Below are the code and all the weights of a small trained network. Each question names an input and a class and asks about switching units off, where a switched-off unit gives its printed mean instead of its output.

import numpy as np


def w(rows, s, z=0):
    codes = np.array(rows[::2]) - 128.0
    scale = np.full(codes.shape[1], s)
    scale[-1] = z or s
    return codes * scale


def norm(h):
    return h / np.sqrt((h * h).mean(-1, keepdims=True) + 1e-5)


def f(y):
    return y / 2 * (1 + np.tanh(0.7978845608 * (y + 0.044715 * y**3)))


def log_softmax(a):
    a = a - a.max(-1, keepdims=True)
    return a - np.log(np.exp(a).sum(-1, keepdims=True))


def net(x, mask):
    res = np.array(x, float).reshape(1, 3) / 4 @ E
    u = 0
    for l in range(2):
        y = f(norm(res) @ A[l][:, :-1].T + A[l][:, -1])
        res = res + np.where(mask[u : u + 4], y, B[l][:, -1]) @ B[l][:, :-1]
        u += 4
    return log_softmax(norm(res)[-1] @ U[:, :-1].T + U[:, -1])


A, B = {}, {}
E = w([
[95,13,236,120,59,50,55,202,82,85],'x0',
[118,53,75,84,124,12,33,32,12,177],'x1',
[208,190,193,70,148,132,166,165,147,255],'x2',
],0.009)
A[0] = w([
[62,122,81,193,119,170,140,130,156,2,66],'L0N0',
[118,99,217,140,108,93,105,153,121,96,100],'L0N1',
[116,106,181,103,117,64,112,114,117,128,2],'L0N2',
[119,133,143,162,111,154,137,139,173,105,86],'L0N3',
],0.015,0.0027)
B[0] = w([
[80,100,16,231,78,224,39,79,61,31,252],'L0N0',
[78,84,199,37,140,89,194,129,218,33,206],'L0N1',
[191,214,95,218,182,68,81,203,57,254,185],'L0N2',
[113,149,48,66,209,205,153,191,95,254,170],'L0N3',
],0.009,0.015)
A[1] = w([
[158,163,68,137,147,64,126,5,144,122,75],'L1N0',
[146,87,189,97,123,26,93,123,74,156,4],'L1N1',
[137,153,140,166,129,197,138,146,170,100,168],'L1N2',
[69,32,154,96,51,156,81,94,86,96,43],'L1N3',
],0.015,0.0014)
B[1] = w([
[98,114,221,6,213,163,167,125,112,122,210],'L1N0',
[223,117,90,155,22,191,81,119,89,115,249],'L1N1',
[143,139,119,193,80,52,112,84,123,96,197],'L1N2',
[149,152,140,135,153,55,149,138,169,235,231],'L1N3',
],0.014,0.012)
U = w([
[172,223,123,161,132,139,173,155,196,194,97],'0',
[117,128,208,83,111,143,155,220,179,67,97],'1',
[222,110,147,109,65,119,51,164,88,171,208],'2',
[104,157,141,116,165,145,137,75,126,58,1],'3',
[139,138,149,3,189,207,145,105,120,170,160],'4',
[63,138,38,191,123,188,97,112,134,72,215],'5',
[64,87,120,170,108,54,112,182,220,114,75],'6',
[85,106,117,118,198,79,54,97,75,189,47],'7',
],0.014,0.0034)

Each question gives the input, the list of numbers given to net, and the class t.
The units are the neurons (one row each of A and B). Each row of codes is followed by its name. A weight is (code - 128) times the scale printed after its matrix; where a second scale follows, it is the last column's (A, B and U).
mask holds one flag per neuron, layer by layer. A switched-off neuron (its flag False) gives its mean, the last column of its row in B, instead of its output. The means were averaged over made-up inputs and are rounded, as every weight is.
A unit's drop is (log p(t) with every unit on - log p(t) with that unit switched off) / (log p(t) with every unit on - log p(t) with every unit switched off).
The circuit of an input: a set's keep is (log p(t) with only the set's units on - log p(t) with every unit switched off) / (log p(t) with every unit on - log p(t) with every unit switched off). Starting from all 8 units, units are removed one at a time, each time the one whose removal leaves the highest keep (on an exact tie, the one counted first), for as long as the keep stays at least 0.8.
circuit, biggest first: the units of the circuit, biggest drop first
k most important neurons: the k neurons with the biggest drops, biggest first
k most important neurons of layer l: the k neurons of layer l with the biggest drops, biggest first
drop when u is switched off: that unit's drop, to one decimal
input [-5,5,-8], class 7: circuit, biggest first : [L1N3; L1N1]
input [-8,-6,0], class 5: circuit, biggest first : [L1N3]
input [-1,3,-1], class 4: 3 most important neurons : [L1N0; L0N0; L0N1]
input [-4,-1,0], class 3: circuit, biggest first : [L0N0; L1N2; L1N3; L1N1]
input [6,-1,-6], class 6: circuit, biggest first : [L1N3; L0N1]
input [7,-1,-8], class 6: circuit, biggest first : [L1N3; L0N1]
input [1,-1,3], class 1: 3 most important neurons : [L0N0; L0N2; L1N1]
input [-7,-1,5], class 4: circuit, biggest first : [L1N0; L0N3]
input [4,-6,0], class 6: 2 most important neurons : [L0N1; L0N2]
input [-6,0,3], class 4: 2 most important neurons : [L1N0; L0N0]
input [5,-2,4], class 1: 2 most important neurons of layer 0 : [L0N1; L0N0]
input [2,-3,3], class 1: circuit, biggest first : [L0N0; L0N2]
input [-2,4,6], class 4: 4 most important neurons : [L1N0; L0N2; L1N2; L0N1]
input [6,-2,-8], class 6: circuit, biggest first : [L1N3]
input [8,0,-8], class 6: circuit, biggest first : [L1N3; L0N1]
input [7,-4,-8], class 6: 3 most important neurons : [L1N3; L0N1; L1N1]
input [3,1,-6], class 6: 2 most important neurons of layer 0 : [L0N1; L0N3]
input [6,-3,3], class 1: 2 most important neurons : [L0N1; L0N0]
input [7,-8,1], class 6: 4 most important neurons : [L1N0; L1N2; L1N1; L0N2]
input [3,-2,4], class 1: circuit, biggest first : [L0N1]
input [6,-6,-4], class 6: 4 most important neurons : [L1N3; L0N1; L1N1; L0N2]
input [-6,-7,1], class 5: 4 most important neurons : [L1N3; L0N2; L1N2; L1N0]
input [-2,7,2], class 4: 2 most important neurons : [L1N0; L1N2]
input [6,-3,2], class 1: 2 most important neurons of layer 0 : [L0N1; L0N0]
input [1,6,-7], class 7: drop when L1N1 is switched off : 0.1
input [7,-5,-7], class 6: drop when L0N1 is switched off : 1.2
input [-8,6,-5], class 4: circuit, biggest first : [L1N0]
input [8,-7,8], class 1: drop when L0N0 is switched off : 0.2
